Below are the code and all the weights of a small trained network. Each question names an input and a class and asks about switching units off, where a switched-off unit gives its printed mean instead of its output.

import numpy as np


def w(rows, s, z=0):
    codes = np.array(rows[::2]) - 128.0
    scale = np.full(codes.shape[1], s)
    scale[-1] = z or s
    return codes * scale


def f(y):
    return y / 2 * (1 + np.tanh(0.7978845608 * (y + 0.044715 * y**3)))


def log_softmax(a):
    a = a - a.max(-1, keepdims=True)
    return a - np.log(np.exp(a).sum(-1, keepdims=True))


def net(x, mask):
    res = np.array(x, float).reshape(1, 6) / 4 @ E
    y = f(res @ A[0][:, :-1].T + A[0][:, -1])
    res = res + np.where(mask, y, B[0][:, -1]) @ B[0][:, :-1]
    return log_softmax(res[-1] @ U[:, :-1].T + U[:, -1])


A, B = {}, {}
E = w([
[137,129,133,123,115,121,130,129,121],'x0',
[180,71,101,64,164,222,45,118,81],'x1',
[219,87,151,219,168,115,123,204,169],'x2',
[178,162,63,66,205,45,91,86,198],'x3',
[124,136,183,167,196,68,104,82,1],'x4',
[181,167,201,144,156,199,163,35,167],'x5',
],0.0066)
A[0] = w([
[88,189,147,159,110,57,205,124,170,69],'neuron 1',
[151,137,106,83,205,56,104,95,151,16],'neuron 2',
[113,129,76,114,92,182,167,169,226,74],'neuron 3',
[111,145,168,177,200,81,111,94,17,176],'neuron 4',
[97,201,149,165,116,56,204,137,172,2],'neuron 5',
[204,91,165,234,176,129,145,206,179,59],'neuron 6',
[197,177,219,139,128,209,152,45,171,188],'neuron 7',
[69,44,58,112,81,53,53,243,86,147],'neuron 8',
[63,75,172,179,115,197,135,171,87,82],'neuron 9',
[185,45,91,52,175,225,56,106,99,99],'neuron 10',
[87,102,171,179,90,179,164,175,70,35],'neuron 11',
[43,80,171,154,56,184,144,137,78,229],'neuron 12',
[129,87,105,67,62,194,170,163,225,45],'neuron 13',
[145,166,59,112,194,86,83,102,169,27],'neuron 14',
[3,223,114,24,54,161,151,21,101,212],'neuron 15',
[128,147,74,99,209,66,130,109,170,70],'neuron 16',
[130,150,92,95,186,68,98,102,171,67],'neuron 17',
],0.0063,0.00093)
B[0] = w([
[81,191,192,150,132,168,48,203,44,197],'neuron 1',
[157,145,156,90,99,148,176,147,165,168],'neuron 2',
[90,68,194,60,160,73,119,117,202,185],'neuron 3',
[87,39,210,16,137,45,135,110,243,209],'neuron 4',
[66,187,190,143,141,172,65,207,62,194],'neuron 5',
[147,102,42,133,254,84,167,168,61,186],'neuron 6',
[88,192,76,206,130,89,122,29,186,209],'neuron 7',
[78,223,88,215,99,89,127,19,201,216],'neuron 8',
[179,177,137,92,85,155,181,151,170,184],'neuron 9',
[59,218,204,153,162,168,51,206,82,192],'neuron 10',
[176,164,127,70,83,163,183,144,191,186],'neuron 11',
[199,161,141,116,120,131,187,142,147,210],'neuron 12',
[85,89,176,74,171,80,117,116,174,192],'neuron 13',
[177,165,156,91,70,170,167,135,140,167],'neuron 14',
[184,89,44,153,241,77,150,196,70,254],'neuron 15',
[187,162,137,94,74,175,167,130,139,171],'neuron 16',
[180,163,126,89,68,181,192,152,133,166],'neuron 17',
],0.0073,0.0072)
U = w([
[82,181,194,136,131,175,33,205,85,102],'0',
[226,144,135,87,52,164,204,142,145,98],'1',
[82,20,195,61,148,57,117,93,179,100],'2',
[170,89,26,149,212,88,153,166,84,107],'3',
[94,182,72,208,96,107,113,2,165,121],'4',
[135,110,125,132,120,120,115,124,121,255],'5',
[134,32,98,146,73,149,100,98,93,103],'6',
],0.0099,0.0092)

Each question gives the input, the list of numbers given to net, and the class t.
The units are the neurons (one row each of A and B). Each row of codes is followed by its name. A weight is (code - 128) times the scale printed after its matrix; where a second scale follows, it is the last column's (A, B and U).
mask holds one flag per neuron, in row order. A switched-off neuron (its flag False) gives its mean, the last column of its row in B, instead of its output. The means were averaged over made-up inputs and are rounded, as every weight is.
A unit's drop is (log p(t) with every unit on - log p(t) with that unit switched off) / (log p(t) with every unit on - log p(t) with every unit switched off).
The circuit of an input: a set's keep is (log p(t) with only the set's units on - log p(t) with every unit switched off) / (log p(t) with every unit on - log p(t) with every unit switched off). Starting from the 12 units with the biggest drops (on a tie, the unit counted first), units are removed one at a time, each time the one whose removal leaves the highest keep (on an exact tie, the one counted first), for as long as the keep stays at least 0.8.
circuit, biggest first: the units of the circuit, biggest drop first
most important unit: the unit with the biggest drop
k most important neurons: the k neurons with the biggest drops, biggest first
drop of u: that unit's drop, to one decimal
input [-2,-2,1,-2,-5,2], class 2: circuit, biggest first	(neuron 3; neuron 13)
input [-2,7,2,-3,5,8], class 4: most important unit	neuron 7
input [1,-7,-3,-4,-6,7], class 0: 2 most important neurons	(neuron 1; neuron 5)
input [0,-5,-7,5,-4,7], class 3: 2 most important neurons	(neuron 15; neuron 8)
input [-5,-5,-6,-5,-5,0], class 3: 2 most important neurons	(neuron 15; neuron 4)
input [5,4,-4,4,8,-8], class 2: 2 most important neurons	(neuron 4; neuron 7)
input [-6,-1,-5,-2,-6,-8], class 4: 2 most important neurons	(neuron 8; neuron 4)
input [7,6,-7,2,-5,8], class 4: 2 most important neurons	(neuron 7; neuron 6)
input [-4,-1,8,-5,-7,4], class 3: 2 most important neurons	(neuron 6; neuron 4)
input [6,-7,6,4,8,-4], class 2: 2 most important neurons	(neuron 4; neuron 10)
input [0,-4,5,0,-6,4], class 2: 3 most important neurons	(neuron 3; neuron 15; neuron 13)
input [0,-3,2,-7,6,-7], class 1: 2 most important neurons	(neuron 11; neuron 9)
input [-8,-8,4,-5,0,6], class 0: 3 most important neurons	(neuron 5; neuron 1; neuron 8)
input [7,-4,-7,-2,-5,-7], class 3: 3 most important neurons	(neuron 15; neuron 7; neuron 4)
input [6,5,7,-2,3,1], class 3: circuit, biggest first	(neuron 6)
input [0,-4,8,-6,-1,6], class 3: 2 most important neurons	(neuron 6; neuron 8)
input [4,-6,-1,-1,0,-8], class 4: 2 most important neurons	(neuron 8; neuron 10)
input [6,-6,4,1,0,2], class 0: circuit, biggest first	(neuron 5; neuron 1)
input [-1,-6,-6,5,3,-4], class 0: drop of neuron 7	0.1
input [-3,7,4,-1,-4,-7], class 0: drop of neuron 7	0.7
input [5,2,-4,-4,4,-7], class 4: drop of neuron 8	1.0
input [-3,-8,4,-1,-1,4], class 0: circuit, biggest first	(neuron 5)
input [5,7,8,-6,-7,4], class 3: drop of neuron 9	-0.1
